[[113  44 190 149 125  61 201 125 194 152  78]
 [164  52  46 107 204  49 174  66 113  95  49]
 [125 177 176 217 198  87 111 171  48  48 129]
 [ 84  69  61 169 155 202  51 112 177 133 114]
 [ 83  90 208  48  78 113  74 154 149 194 119]
 [ 44  52 157  76 180  94  95 176 205 184 125]
 [102  40  54 117 161 130  90  91 108  92 178]] -> 108

[[113 160 102 102 113  81 124 174 102 146 141  73  94 162 140 135]
 [173 180 135 146 135 128 152 165 159 142 131 103 146 229  78 119]
 [ 64 153  70 139 126  65 172 136  80 188 159  87 123 135 168 176]
 [ 97 108 133 188 166 160 184  82 131 173 159 200 184  69 191 187]
 [ 85 153  81 116 115  68 145 151  87 163 145  75 105 147 148 151]
 [101 156  92 112 115  77 136 159  97 154 142  76 103 156 139 142]
 [161 108 177 104 133 171  85 145 149  95 127 165 113  87 160 116]
 [ 90 148  88 119 117  77 142 146  92 158 142  84 109 142 145 148]
 [107 166  94 105 113  72 132 174  98 154 143  65  96 171 138 139]] -> 171

[[150 148 140  62 155 194 146]
 [141 138 130  54 164 202 136]
 [125 128 137 219  82  37 130]
 [118 114 109  63 173 193 112]
 [123 126 136 220  81  36 129]
 [120 123 133 216  83  40 126]] -> 83

[[149 140 133  95 119 102 118  54 145]
 [232  52 144 112  93 167 224  61  50]
 [188 133 159  97 167 144 134  51 140]
 [124 119 135 120 140 156 112 155 137]
 [156  89 131  89 120 162 143 129 118]
 [170 157 153 152 125  77 141  30 123]
 [117 109 128 112 115 138 114 161 132]
 [128 141 115 177 162 165 164 136 103]] -> 164

[[131 151  59 128 123 149 130 171 113  90 174  66 112 135]
 [156 168 178 110 133  76 199 150 153 153 154 113 151 134]
 [160 148 169  72 146 132 128 137 105 128 159 141 137  44]
 [128  97  57  91 129 178  84 145 108  61 107 136 115 105]
 [145 100 170  79 133 110 142 112 137 119  67 172 145 102]
 [128 120 173 106 123  85 138 117 160 131  90 197 152 149]
 [117 111 124 118 120 138  78 116 118 103 117 176 110 117]
 [142 151  90 153 137 100 108 155 215  92  94 122 131 158]
 [169 111 136 129 142 121 235 142 152 141 104  81 115 152]
 [134 117 104 136 121 114 143 136 159 102  88 113 118 162]] -> 113
---
94, 231, 92, 95 ==> 92
59, 42, 128, 65, 181, 213 ==> 181
140, 170, 230, 117, 136, 127, 75 ==> 127
96, 72, 149, 212, 122, 109 ==> 122
210, 194, 203, 71, 96 ==> 71
221, 87, 110, 173, 179 ==> 173
100, 211, 201, 19, 198 ==> 19
---
[27, 123, 163, 118] => 27
[221, 208, 67, 98, 144, 96] => 221
[67, 163, 66, 58, 171, 50] => 67
[105, 199, 222, 139] => 105
[209, 53, 215, 44, 32] => 209
[157, 85, 34, 107, 94, 114, 172] => 157
[81, 42, 83, 123, 107] => 81
---
[157 180 138 128 200  82  26] ==> 82

[[ 42 174 157 148  81]
 [164 118 184 103  51]
 [216 122  68 121  91]] ==> 121

[[202 142 100  70 105]
 [196 104 119  64 146]
 [151  99 165 105 209]] ==> 105

[141 201 225  17] ==> 225

[155 118 230  48  64] ==> 48

[[117 136 123 132 137 122 133]
 [116 143 211 121 182  65 191]
 [130 118  42 128  74 190  54]] ==> 190
---
[[180 136 100 119 110 156  92 197 186  55 124 136 140 160]
 [ 98  73  93 101 182 148 172 135 185  95 153 155 132 136]
 [116 116 106 156 127  66 156  78 150  76 120 147 117  68]
 [128 170 158 120 178  82 164 114  99 168 124 167 108  99]
 [108 123 116 151 139  70 174  75 139  73 114 146  98 101]
 [ 91 108 119 120 117 138  84 163 125 170 147  30 174 189]
 [116 126 151 124 154 161  65 194 197 127 140 109 156 137]
 [109 157 186 130 162 128 124  75 117 116 160 140  59 201]
 [167 151 172 167  96  54 137 120 144  93 116 162  49 153]
 [133 145 165  77 175 130  67 206 187 133 147 134 155 125]] ⇒ 125

[[103  95  89 180 105 213 153 147]
 [127 100 123 118 134 165 149 207]
 [ 98 103 104  88  98 107 192 113]
 [120 106 119 155 114 102 145 112]
 [176 110 179 124 172 100  71 162]
 [ 99 191  94 178 103 101 162 106]
 [170 108 173 125 166 103  76 152]
 [133  88 138 125 126  99 130 115]] ⇒ 115

[[151 153 124 131 174  53 158 142 165 128]
 [109 123 130 137 130 122 115 126 137 137]
 [146 120 130 129 162  90 121 136 152 171]
 [179 126 145  93 189  42 130 129 185 128]
 [ 86 181  82 139  90 209 127  72 109  63]
 [159 171 135  75 104 135  93 167  99  67]
 [123 151  97 138 115 151 110  77 149 111]
 [161 139 129  96 102 159  76 181  67 127]
 [174 117 157  89 138 104 141 178 106 117]
 [163 171 137  90 144  73 106 101 201  83]] ⇒ 83

[[159 112  26 145 112  85 116 141 153 140 204 142 101 116  83]
 [100 110  48 139 102  49  89 106 166 155 162 129  85 105  86]
 [ 33  98 139 134 128  90  70  89  82  98 135 175 103  95 152]
 [145 122 175 152 165 194 186 173 161 121  47 103 110 110 156]
 [157 139 164 110 140 148 200 136 158  89 109  58 125 216 118]
 [ 92 108 153 106 110 152  85  54  99  84 135 187 147  84 195]
 [127 110  34 141 103  62 100 115 169 150 181 133  89 108  84]
 [179 131  53 149 134 112 132 187 101 139 215 147 129 143  80]
 [146 141 180 138 143 191 142 147 152 169  36 125 145  71 165]] ⇒ 165

[[118 120 109 150 151 130  63 134 136]
 [148 138 116 128 124 177 144  82 158]
 [187 115  53 161 131 128  92  84 159]
 [ 94 164 107 123  72 153 134  61 143]
 [222  92  90 133 161 100 153 119 140]
 [150 130 126 140 136 167 141  96 148]
 [134 151 133 128 108 161 134  70 159]
 [126  94  73  46 179 137 113  90  46]
 [150 107  79 100 113 155 153  99  91]
 [156 106  31  74 106 181 155 121  69]] ⇒ 69
---
207, 42, 36, 119, 67
168, 150, 225, 64, 41
-> 150

211, 164, 43, 95, 192, 68
180, 210, 129, 70, 90, 182
29, 74, 121, 53, 156, 114
-> 210

32, 141, 30, 134, 89, 234
139, 118, 217, 154, 127, 117
-> 118

181, 138, 116, 118, 197
183, 135, 183, 122, 172
135, 133, 50, 121, 169
-> 135

143, 83, 69, 24, 136
102, 159, 171, 214, 120
-> 159

160, 94, 73, 155, 64, 202
126, 237, 175, 230, 210, 147
-> 237

139, 130, 142, 106, 209, 119
142, 82, 30, 120, 137, 41
-> 82

112, 144, 123, 172
101, 37, 162, 55
-> 37

184, 201, 128, 186
162, 128, 215, 132
-> 128

98, 72, 186, 81
21, 174, 119, 44
-> 174
---
[[ 83 194 151 199 104 120 146 153 224 156  71 125 129  91]
 [151 111 128  40 119 154 132 145  94  29 175 204 120 144]
 [170  42 110  51  82 100 140 133 179 129 190 182 123 159]
 [203  63 110 112 119  73 136 117 185 168 154 128 211 176]
 [165  53 109  42  82 114 137 142 169 109 188 193 108 160]
 [163  75 113  33  91 133 132 149 148  79 183 204 100 156]
 [110 136 126 151 171 164  71  97  58 171  86  86  35  84]
 [ 92 127 147  97 136 150 160 107  27  33 188 139 156 125]
 [159  91 119  32 102 143 130 152 125  57 178 212 103 153]
 [ 50 117 123 134 133 148 143 103  17 127 164  60  73 128]] => 144

[[130 114 116 122 127 144 123 136 125 119 121 124 151 152 131]
 [132  80  85 107 123 184 111 158 121  95 101 110 209 212 139]
 [122 138 130 136 139 117 110 139 113 146 134 146 121 127 135]
 [119 142 129 141 143 114 103 144 108 153 137 153 119 126 138]
 [128 128 127 127 128 128 128 128 130 128 130 130 127 128 127]
 [134  73  79 102 122 194 108 162 119  90  97 108 222 227 140]
 [124 121 131 134 138 125 138 133 112 124 102 108 141 111 141]
 [115 110 137 144 156 122 155 143  85 119  59  76 159  82 162]
 [126 130 131 125 127 125 124 129 132 125 130 132 136 128 137]
 [121 140 130 139 140 116 106 142 110 150 136 151 119 127 136]] => 139

[[176 147 138 115 115  99  95]
 [118 120  81 131 154 128  94]
 [180 105  86 184  63 170 157]
 [108 148 113 140  77 125  77]
 [102 212 109 115  99 130 119]
 [144 141 106 159 121 159 124]
 [174 135 183 205 155 118 107]
 [134  92 159  81  90  71 105]
 [162  77 148 151 203 142 137]
 [130 119  70 160 183 164  83]] => 94

[[152 135 112 162 154 107 105 107 122 114  54 122]
 [121 161 142 174 109  97 111 115 143 157  71  86]
 [111 104 173 129 158  85 113 137 132  99  75  50]
 [146  78 130 111 127  77 106 109 131 128  71 101]
 [118 171 113  70 105 151 112 144  96 164 125 121]
 [108 136 102 114 101 135 114  99 138 110 203 134]
 [175 140 144 149 147 150 101 146 177 159  89  84]
 [141 136 201 128 101  86 107 101 119 142 107  18]
 [116 176 149 111 145 121 112 166  62 122 126  78]
 [ 76  93 144 114  95 186 120 132 113 128 136  85]
 [127 106 165 177 151  70 110 145 102 137 144  60]] => 86

[[ 57 190 193 122 202 142 122 212  94 140 168 185 109 198 182 124]
 [ 65 204 188 149 179 128 126 210  24  90 154 161 102 205 172 115]
 [ 48 182 205 109 206 140 120 206  96 142 166 185 105 190 182 120]
 [ 66 205 188 149 179 127 126 210  25  90 154 162 102 206 173 116]
 [ 68 169 220 116 193 114 122 216  86 123 148 170  72 146 173  80]
 [ 85 185 201 138 170 107 150 180  84 136 108 157  75 204 181  75]
 [ 39 179 206 159 182 124 168 208  72 129 133 137  78 185 150  66]
 [ 28 182 204 158 186 132 171 204  72 133 137 138  87 198 150  76]
 [ 31 178 218 120 183 125 160 161  70 140 117 148  92 223 173  89]
 [ 54 185 220 105 178 113 124 165  25  96 128 159  91 206 186 105]
 [ 41 195 194 161 186 134 143 224  34  97 160 148  96 190 153 100]
 [ 35 169 236  87 197 122 116 183  50 108 149 168  88 172 179 104]] => 115
